Here is a tiny trained network, its code and every weight. The questions are about switching its units off for an input and a class, where a switched-off unit gives its printed mean instead of its output.

import numpy as np


def w(rows, s, z=0):
    codes = np.array(rows[::2]) - 128.0
    scale = np.full(codes.shape[1], s)
    scale[-1] = z or s
    return codes * scale


def f(y):
    return y / 2 * (1 + np.tanh(0.7978845608 * (y + 0.044715 * y**3)))


def log_softmax(a):
    a = a - a.max(-1, keepdims=True)
    return a - np.log(np.exp(a).sum(-1, keepdims=True))


def net(x, mask):
    res = np.array(x, float).reshape(1, 6) / 4 @ E
    y = f(res @ A[0][:, :-1].T + A[0][:, -1])
    res = res + np.where(mask, y, B[0][:, -1]) @ B[0][:, :-1]
    return log_softmax(res[-1] @ U[:, :-1].T + U[:, -1])


A, B = {}, {}
E = w([
[73,97,144],'x0',
[76,253,138],'x1',
[166,123,109],'x2',
[153,151,244],'x3',
[221,128,97],'x4',
[58,124,201],'x5',
],0.0054)
A[0] = w([
[179,76,127,120],'n1',
[180,162,140,165],'n2',
[122,171,4,113],'n3',
[148,123,64,43],'n4',
[92,188,133,212],'n5',
[81,176,120,254],'n6',
[189,125,184,105],'n7',
[192,56,115,144],'n8',
[43,41,132,167],'n9',
],0.016,0.0054)
B[0] = w([
[148,128,43,200],'n1',
[143,179,100,185],'n2',
[134,71,3,227],'n3',
[82,92,91,156],'n4',
[178,180,161,233],'n5',
[165,196,177,252],'n6',
[163,159,79,176],'n7',
[146,128,21,253],'n8',
[59,99,203,253],'n9',
],0.024,0.0056)
U = w([
[84,169,253,209],'0',
[60,13,66,5],'1',
[180,165,90,159],'2',
],0.005,0.0029)

Each question gives the input, the list of numbers given to net, and the class t.
The units are the neurons (one row each of A and B). Each row of codes is followed by its name. A weight is (code - 128) times the scale printed after its matrix; where a second scale follows, it is the last column's (A, B and U).
mask holds one flag per neuron, in row order. A switched-off neuron (its flag False) gives its mean, the last column of its row in B, instead of its output. The means were averaged over made-up inputs and are rounded, as every weight is.
A unit's drop is (log p(t) with every unit on - log p(t) with that unit switched off) / (log p(t) with every unit on - log p(t) with every unit switched off).
The circuit of an input: a set's keep is (log p(t) with only the set's units on - log p(t) with every unit switched off) / (log p(t) with every unit on - log p(t) with every unit switched off). Starting from all 9 units, units are removed one at a time, each time the one whose removal leaves the highest keep (on an exact tie, the one counted first), for as long as the keep stays at least 0.8.
units of the circuit, in order: the units of the circuit, biggest drop first
top k neurons: the k neurons with the biggest drops, biggest first
drop of u: that unit's drop, to one decimal
input [5,5,1,-8,3,-8], class 1: units of the circuit, in order : (n3)
input [-6,5,1,-2,6,-5], class 1: top 2 neurons : (n3; n4)
input [8,8,0,-6,-5,-2], class 0: units of the circuit, in order : (n8; n6)
input [3,1,-1,8,-1,0], class 0: top 2 neurons : (n8; n3)
input [3,0,-3,-5,3,2], class 0: units of the circuit, in order : (n8; n1)
input [-6,2,-2,5,-7,1], class 0: units of the circuit, in order : (n8; n3)
input [-5,-1,5,-6,-4,0], class 1: top 2 neurons : (n3; n5)
input [-8,3,6,-8,3,-6], class 1: drop of n3 : 0.1
input [-7,3,7,5,-5,-2], class 0: drop of n3 : 0.6
input [-7,6,-1,4,-4,6], class 0: drop of n6 : 0.1
